Below is a small trained network, with its code and all its weights. Each question gives an input and a class and asks what happens when units are switched off, that is, made to give their printed mean instead of their output.

import numpy as np


def w(rows, s, z=0):
    codes = np.array(rows[::2]) - 128.0
    scale = np.full(codes.shape[1], s)
    scale[-1] = z or s
    return codes * scale


def norm(h):
    return h / np.sqrt((h * h).mean(-1, keepdims=True) + 1e-5)


def f(y):
    return y / 2 * (1 + np.tanh(0.7978845608 * (y + 0.044715 * y**3)))


def log_softmax(a):
    a = a - a.max(-1, keepdims=True)
    return a - np.log(np.exp(a).sum(-1, keepdims=True))


def net(x, mask):
    res = np.array(x, float).reshape(1, 6) / 4 @ E
    u = 0
    for l in range(2):
        y = f(norm(res) @ A[l][:, :-1].T + A[l][:, -1])
        res = res + np.where(mask[u : u + 7], y, B[l][:, -1]) @ B[l][:, :-1]
        u += 7
    return log_softmax(norm(res)[-1] @ U[:, :-1].T + U[:, -1])


A, B = {}, {}
E = w([
[125,125,125,129,128,125,122,125,126,127,130],'x0',
[127,129,134,128,128,127,134,134,125,134,127],'x1',
[132,132,128,127,125,134,132,127,134,128,131],'x2',
[152,158,255,93,181,33,83,139,215,124,149],'x3',
[136,202,69,182,184,160,44,143,154,233,42],'x4',
[114,68,96,127,158,75,221,13,173,216,128],'x5',
],0.0062)
A[0] = w([
[143,114,122,156,99,109,159,133,115,134,148,78],'L0N0',
[104,106,75,131,191,107,188,27,174,243,130,2],'L0N1',
[136,55,58,165,45,191,210,119,23,100,158,132],'L0N2',
[100,125,161,86,71,123,135,166,75,22,200,142],'L0N3',
[78,128,21,191,72,216,136,111,45,172,73,120],'L0N4',
[135,124,80,146,103,167,138,157,65,78,137,60],'L0N5',
[90,38,128,150,89,43,254,17,158,162,145,72],'L0N6',
],0.0061,0.0045)
B[0] = w([
[107,100,169,92,162,120,155,85,224,102,103,126],'L0N0',
[116,96,141,207,50,49,135,111,115,162,69,205],'L0N1',
[41,156,126,77,142,131,118,88,254,116,4,249],'L0N2',
[154,91,127,220,71,78,158,73,139,164,100,233],'L0N3',
[187,108,109,157,132,132,148,175,41,140,220,230],'L0N4',
[96,164,229,105,102,145,55,66,91,149,109,161],'L0N5',
[142,149,113,64,200,209,123,161,124,63,163,254],'L0N6',
],0.007,0.008)
A[1] = w([
[188,104,179,146,102,46,151,155,151,67,208,5],'L1N0',
[112,193,125,101,184,176,54,219,107,139,163,121],'L1N1',
[68,138,136,111,29,172,97,137,123,121,100,28],'L1N2',
[88,104,183,92,83,87,142,101,164,168,65,134],'L1N3',
[130,171,128,145,189,96,69,160,214,184,62,75],'L1N4',
[109,101,138,2,208,155,173,98,122,88,192,82],'L1N5',
[188,93,212,115,181,103,146,97,167,96,220,63],'L1N6',
],0.0076,0.0025)
B[1] = w([
[184,53,125,121,67,173,188,147,183,219,185,218],'L1N0',
[176,128,98,13,115,198,125,185,168,101,178,197],'L1N1',
[162,160,174,161,231,36,79,50,68,65,149,174],'L1N2',
[169,177,149,211,106,162,81,35,90,62,132,233],'L1N3',
[70,125,197,134,130,87,126,91,182,20,80,212],'L1N4',
[23,170,122,26,220,72,145,165,120,169,181,254],'L1N5',
[160,134,114,179,116,110,91,174,1,162,154,240],'L1N6',
],0.007,0.0059)
U = w([
[108,148,198,198,122,80,84,32,130,73,63,252],'0',
[187,155,76,80,127,220,87,189,55,124,179,104],'1',
[28,124,94,12,185,159,202,86,195,94,97,64],'2',
[119,86,55,199,117,105,179,144,83,253,83,125],'3',
[218,66,192,176,28,126,151,155,159,167,178,102],'4',
[133,156,194,42,138,134,78,194,246,39,102,44],'5',
[107,106,160,66,188,54,167,184,54,190,232,114],'6',
],0.014,0.0033)

Each question gives the input, the list of numbers given to net, and the class t.
The units are the neurons (one row each of A and B). Each row of codes is followed by its name. A weight is (code - 128) times the scale printed after its matrix; where a second scale follows, it is the last column's (A, B and U).
mask holds one flag per neuron, layer by layer. A switched-off neuron (its flag False) gives its mean, the last column of its row in B, instead of its output. The means were averaged over made-up inputs and are rounded, as every weight is.
A unit's drop is (log p(t) with every unit on - log p(t) with that unit switched off) / (log p(t) with every unit on - log p(t) with every unit switched off).
The circuit of an input: a set's keep is (log p(t) with only the set's units on - log p(t) with every unit switched off) / (log p(t) with every unit on - log p(t) with every unit switched off). Starting from the 12 units with the biggest drops (on a tie, the unit counted first), units are removed one at a time, each time the one whose removal leaves the highest keep (on an exact tie, the one counted first), for as long as the keep stays at least 0.8.
units of the circuit, in order: the units of the circuit, biggest drop first
unit that matters most: the unit with the biggest drop
k most important neurons: the k neurons with the biggest drops, biggest first
k most important neurons of layer l: the k neurons of layer l with the biggest drops, biggest first
drop when u is switched off: that unit's drop, to one decimal
input [3,-2,3,2,8,-3], class 5: units of the circuit, in order -> (L1N4; L1N1)
input [0,-2,0,2,-5,-8], class 4: most important neuron -> (L0N2)
input [0,6,-3,7,-1,-7], class 4: units of the circuit, in order -> (L0N2; L1N0)
input [7,-5,-8,-2,1,1], class 3: 3 most important neurons of layer 0 -> (L0N4; L0N1; L0N6)
input [7,-2,-4,-2,0,7], class 2: 2 most important neurons -> (L0N6; L0N3)
input [-1,4,-5,6,0,0], class 4: units of the circuit, in order -> (L0N2; L1N0)
input [-7,-2,-5,1,-2,8], class 6: 2 most important neurons of layer 1 -> (L1N6; L1N4)
input [0,-2,-5,2,-1,6], class 6: 2 most important neurons -> (L0N6; L0N2)
input [3,-1,7,-5,8,0], class 1: 3 most important neurons -> (L0N3; L0N4; L1N1)
input [0,-4,6,6,-3,1], class 6: 3 most important neurons -> (L0N1; L1N5; L0N2)
input [-8,-5,0,1,-3,1], class 6: 3 most important neurons -> (L0N6; L0N2; L1N6)
input [1,4,-2,-1,8,-2], class 1: 2 most important neurons of layer 0 -> (L0N2; L0N4)
input [2,-6,-5,2,-5,8], class 6: 2 most important neurons of layer 0 -> (L0N6; L0N2)
input [-3,-4,-1,3,8,-1], class 5: 2 most important neurons -> (L0N3; L1N1)
input [4,-8,-2,8,-3,-8], class 4: unit that matters most -> L0N2
input [-5,-7,8,-5,0,-4], class 0: 2 most important neurons -> (L0N2; L0N6)
input [-6,-8,2,0,-2,1], class 2: 2 most important neurons of layer 0 -> (L0N6; L0N4)
input [-7,5,-3,5,0,-5], class 4: 2 most important neurons of layer 0 -> (L0N2; L0N6)
input [-5,-3,7,-1,-3,0], class 0: 2 most important neurons -> (L0N3; L1N3)
input [0,-6,5,7,-8,-1], class 4: unit that matters most -> L0N3
input [-1,0,0,-3,0,-2], class 0: drop when L0N2 is switched off -> 1.3
input [7,8,-8,-3,-1,-2], class 0: drop when L0N2 is switched off -> 0.2
input [6,0,-6,1,8,-4], class 5: drop when L0N6 is switched off -> 0.2
